Here is a tiny trained network, its code and every weight. The questions are about switching its units off for an input and a class, where a switched-off unit gives its printed mean instead of its output.

import numpy as np


def w(rows, s, z=0):
    codes = np.array(rows[::2]) - 128.0
    scale = np.full(codes.shape[1], s)
    scale[-1] = z or s
    return codes * scale


def f(y):
    return y / 2 * (1 + np.tanh(0.7978845608 * (y + 0.044715 * y**3)))


def log_softmax(a):
    a = a - a.max(-1, keepdims=True)
    return a - np.log(np.exp(a).sum(-1, keepdims=True))


def net(x, mask):
    res = np.array(x, float).reshape(1, 3) / 4 @ E
    y = f(res @ A[0][:, :-1].T + A[0][:, -1])
    res = res + np.where(mask, y, B[0][:, -1]) @ B[0][:, :-1]
    return log_softmax(res[-1] @ U[:, :-1].T + U[:, -1])


A, B = {}, {}
E = w([
[213,86,92,108,143,195,122],'x0',
[104,163,132,10,56,111,223],'x1',
[122,118,84,144,198,81,194],'x2',
],0.012)
A[0] = w([
[212,67,91,127,126,164,122,89],'neuron 0',
[255,118,119,93,117,150,158,52],'neuron 1',
[165,157,110,41,80,84,174,50],'neuron 2',
[155,161,123,72,47,194,32,84],'neuron 3',
[73,91,154,108,67,207,76,3],'neuron 4',
[131,124,83,97,74,152,183,70],'neuron 5',
[110,68,82,91,194,98,149,8],'neuron 6',
[155,147,21,111,188,70,181,95],'neuron 7',
],0.0096,0.0047)
B[0] = w([
[66,91,139,124,66,63,81,224],'neuron 0',
[14,178,187,127,72,59,112,205],'neuron 1',
[114,44,65,212,165,124,71,253],'neuron 2',
[189,123,166,184,102,149,204,251],'neuron 3',
[157,173,108,249,78,152,206,186],'neuron 4',
[141,71,37,180,160,111,77,195],'neuron 5',
[162,199,80,252,121,145,211,156],'neuron 6',
[173,174,146,137,87,170,226,223],'neuron 7',
],0.011,0.0071)
U = w([
[205,156,137,164,123,173,193,108],'0',
[6,135,172,142,100,31,120,119],'1',
[190,47,63,193,199,151,38,89],'2',
[154,62,163,78,160,142,134,248],'3',
[156,119,145,79,145,135,114,77],'4',
],0.014)

Each question gives the input, the list of numbers given to net, and the class t.
The units are the neurons (one row each of A and B). Each row of codes is followed by its name. A weight is (code - 128) times the scale printed after its matrix; where a second scale follows, it is the last column's (A, B and U).
mask holds one flag per neuron, in row order. A switched-off neuron (its flag False) gives its mean, the last column of its row in B, instead of its output. The means were averaged over made-up inputs and are rounded, as every weight is.
A unit's drop is (log p(t) with every unit on - log p(t) with that unit switched off) / (log p(t) with every unit on - log p(t) with every unit switched off).
The circuit of an input: a set's keep is (log p(t) with only the set's units on - log p(t) with every unit switched off) / (log p(t) with every unit on - log p(t) with every unit switched off). Starting from all 8 units, units are removed one at a time, each time the one whose removal leaves the highest keep (on an exact tie, the one counted first), for as long as the keep stays at least 0.8.
units of the circuit, in order: the units of the circuit, biggest drop first
unit that matters most: the unit with the biggest drop
k most important neurons: the k neurons with the biggest drops, biggest first
drop when u is switched off: that unit's drop, to one decimal
input [5,-1,6], class 0: 2 most important neurons	neuron 7; neuron 6
input [-1,-7,-7], class 0: units of the circuit, in order	neuron 2; neuron 3
input [-3,8,-4], class 2: unit that matters most	neuron 2
input [-4,6,3], class 2: 3 most important neurons	neuron 2; neuron 1; neuron 5
input [2,1,-2], class 3: 2 most important neurons	neuron 7; neuron 6
input [0,2,0], class 3: units of the circuit, in order	neuron 1; neuron 4; neuron 6
input [7,-4,-5], class 1: 2 most important neurons	neuron 0; neuron 1
input [3,-2,3], class 3: units of the circuit, in order	neuron 2; neuron 4
input [3,-4,-4], class 0: 4 most important neurons	neuron 2; neuron 3; neuron 5; neuron 4
input [-5,6,-1], class 2: units of the circuit, in order	neuron 2; neuron 1; neuron 5
input [-4,6,1], class 2: 2 most important neurons	neuron 2; neuron 1
input [4,0,-1], class 1: units of the circuit, in order	neuron 1; neuron 0
input [8,4,7], class 1: 3 most important neurons	neuron 1; neuron 0; neuron 3
input [5,-3,-1], class 1: most important neuron	neuron 0
input [2,4,2], class 2: units of the circuit, in order	neuron 2; neuron 5
input [7,0,-8], class 0: 2 most important neurons	neuron 3; neuron 4
input [-3,0,-1], class 3: 2 most important neurons	neuron 1; neuron 0
input [-7,8,-1], class 2: 2 most important neurons	neuron 2; neuron 5
input [-2,-2,-3], class 3: 3 most important neurons	neuron 2; neuron 1; neuron 7
input [4,-3,5], class 0: units of the circuit, in order	neuron 7
input [-1,0,8], class 0: drop when neuron 5 is switched off	0.0
input [5,-4,0], class 1: drop when neuron 2 is switched off	0.1
input [8,4,2], class 1: drop when neuron 1 is switched off	1.0
